Below is a small trained network, with its code and all its weights. Each question gives an input and a class and asks what happens when units are switched off, that is, made to give their printed mean instead of their output.

import numpy as np


def w(rows, s, z=0):
    codes = np.array(rows[::2]) - 128.0
    scale = np.full(codes.shape[1], s)
    scale[-1] = z or s
    return codes * scale


def f(y):
    return y / 2 * (1 + np.tanh(0.7978845608 * (y + 0.044715 * y**3)))


def log_softmax(a):
    a = a - a.max(-1, keepdims=True)
    return a - np.log(np.exp(a).sum(-1, keepdims=True))


def net(x, mask):
    res = np.array(x, float).reshape(1, 5) / 4 @ E
    y = f(res @ A[0][:, :-1].T + A[0][:, -1])
    res = res + np.where(mask, y, B[0][:, -1]) @ B[0][:, :-1]
    return log_softmax(res[-1] @ U[:, :-1].T + U[:, -1])


A, B = {}, {}
E = w([
[4,113,65,192,104,76],'x0',
[179,41,202,231,73,134],'x1',
[99,13,51,78,107,239],'x2',
[148,59,121,146,254,90],'x3',
[63,83,240,62,123,83],'x4',
],0.0088)
A[0] = w([
[158,106,187,216,95,120,112],'N1',
[163,103,125,162,239,43,117],'N2',
[96,105,200,64,128,68,101],'N3',
[163,182,177,158,171,47,16],'N4',
[197,178,66,226,168,148,93],'N5',
[38,153,112,202,104,17,83],'N6',
[166,147,71,156,136,137,81],'N7',
[80,98,216,80,120,83,132],'N8',
[72,101,241,101,155,91,124],'N9',
[85,135,47,20,164,179,133],'N10',
[96,255,123,78,194,92,110],'N11',
[188,60,110,38,112,181,78],'N12',
[169,207,98,229,152,139,73],'N13',
[167,111,181,219,89,105,91],'N14',
[126,196,136,134,32,145,126],'N15',
[132,225,165,129,17,103,90],'N16',
[192,156,176,88,132,106,87],'N17',
[198,119,165,56,136,183,106],'N18',
[118,191,95,71,145,113,79],'N19',
[144,115,138,163,236,79,132],'N20',
[215,185,206,96,163,161,67],'N21',
[170,73,155,200,80,126,120],'N22',
[153,34,143,184,69,174,102],'N23',
[133,65,96,113,111,168,6],'N24',
[30,76,92,146,112,144,66],'N25',
],0.0091,0.0022)
B[0] = w([
[133,163,145,68,174,49,230],'N1',
[27,30,185,79,151,208,238],'N2',
[180,139,38,112,23,170,216],'N3',
[159,89,221,250,95,132,222],'N4',
[190,149,59,46,28,176,227],'N5',
[107,214,50,235,211,147,254],'N6',
[144,96,59,59,70,137,166],'N7',
[225,185,31,85,21,173,232],'N8',
[183,134,63,93,54,159,242],'N9',
[161,87,218,120,95,32,254],'N10',
[182,124,203,102,126,22,242],'N11',
[144,147,168,244,146,150,236],'N12',
[208,138,90,157,33,151,214],'N13',
[144,121,159,79,184,28,231],'N14',
[19,58,180,62,172,184,217],'N15',
[33,3,220,120,122,220,243],'N16',
[112,192,89,206,145,138,187],'N17',
[73,189,51,169,229,137,218],'N18',
[127,129,145,65,173,60,184],'N19',
[61,44,180,78,132,203,220],'N20',
[90,211,82,191,226,147,224],'N21',
[137,139,81,34,169,71,228],'N22',
[102,134,189,102,139,36,247],'N23',
[158,103,180,168,83,95,185],'N24',
[120,183,92,240,200,155,211],'N25',
],0.0074,0.0079)
U = w([
[135,137,139,50,155,1,102],'0',
[176,137,44,69,58,181,114],'1',
[48,47,154,74,159,225,79],'2',
[101,200,66,185,206,143,53],'3',
[156,105,173,181,107,101,255],'4',
],0.017,0.0067)

Each question gives the input, the list of numbers given to net, and the class t.
The units are the neurons (one row each of A and B). Each row of codes is followed by its name. A weight is (code - 128) times the scale printed after its matrix; where a second scale follows, it is the last column's (A, B and U).
mask holds one flag per neuron, in row order. A switched-off neuron (its flag False) gives its mean, the last column of its row in B, instead of its output. The means were averaged over made-up inputs and are rounded, as every weight is.
A unit's drop is (log p(t) with every unit on - log p(t) with that unit switched off) / (log p(t) with every unit on - log p(t) with every unit switched off).
The circuit of an input: a set's keep is (log p(t) with only the set's units on - log p(t) with every unit switched off) / (log p(t) with every unit on - log p(t) with every unit switched off). Starting from the 12 units with the biggest drops (on a tie, the unit counted first), units are removed one at a time, each time the one whose removal leaves the highest keep (on an exact tie, the one counted first), for as long as the keep stays at least 0.8.
units of the circuit, in order: the units of the circuit, biggest drop first
most important unit: the unit with the biggest drop
k most important neurons: the k neurons with the biggest drops, biggest first
drop of u: that unit's drop, to one decimal
input [7,1,6,-1,-3], class 3: most important unit -> N25
input [4,-5,-7,-4,5], class 4: units of the circuit, in order -> (N11 N4 N16 N6)
input [-3,2,7,-7,-2], class 2: 2 most important neurons -> (N15 N11)
input [1,5,5,0,-3], class 0: units of the circuit, in order -> (N23 N22)
input [1,-1,5,2,4], class 4: 2 most important neurons -> (N5 N10)
input [0,6,-6,0,-3], class 0: 4 most important neurons -> (N14 N1 N22 N12)
input [-6,6,7,-6,0], class 4: 2 most important neurons -> (N12 N24)
input [-3,-4,-4,-5,-4], class 2: 2 most important neurons -> (N16 N15)
input [-1,5,-4,6,2], class 2: 4 most important neurons -> (N2 N20 N11 N10)
input [6,-6,4,5,5], class 0: 2 most important neurons -> (N10 N21)
input [6,1,1,6,-3], class 2: 3 most important neurons -> (N2 N20 N21)
input [8,2,-7,6,1], class 3: 2 most important neurons -> (N6 N16)
input [-4,7,-7,-1,-3], class 0: 3 most important neurons -> (N14 N1 N22)
input [8,-2,-7,5,2], class 3: most important unit -> N6
input [-7,4,-6,-5,-6], class 3: 2 most important neurons -> (N21 N17)
input [5,-1,-3,-7,-8], class 1: 3 most important neurons -> (N13 N5 N2)
input [6,0,-2,-6,4], class 2: 2 most important neurons -> (N16 N15)
input [4,1,-6,6,-7], class 1: 3 most important neurons -> (N5 N13 N16)
input [0,7,3,8,-1], class 2: 4 most important neurons -> (N2 N20 N11 N10)
input [4,4,-1,-6,7], class 1: units of the circuit, in order -> (N8)
input [-2,-1,-4,-3,3], class 4: drop of N10 -> -0.1
input [-5,0,-1,1,4], class 3: drop of N21 -> 0.4
input [-4,4,7,-1,1], class 4: drop of N12 -> 0.3
input [7,4,6,5,7], class 1: drop of N8 -> 0.4
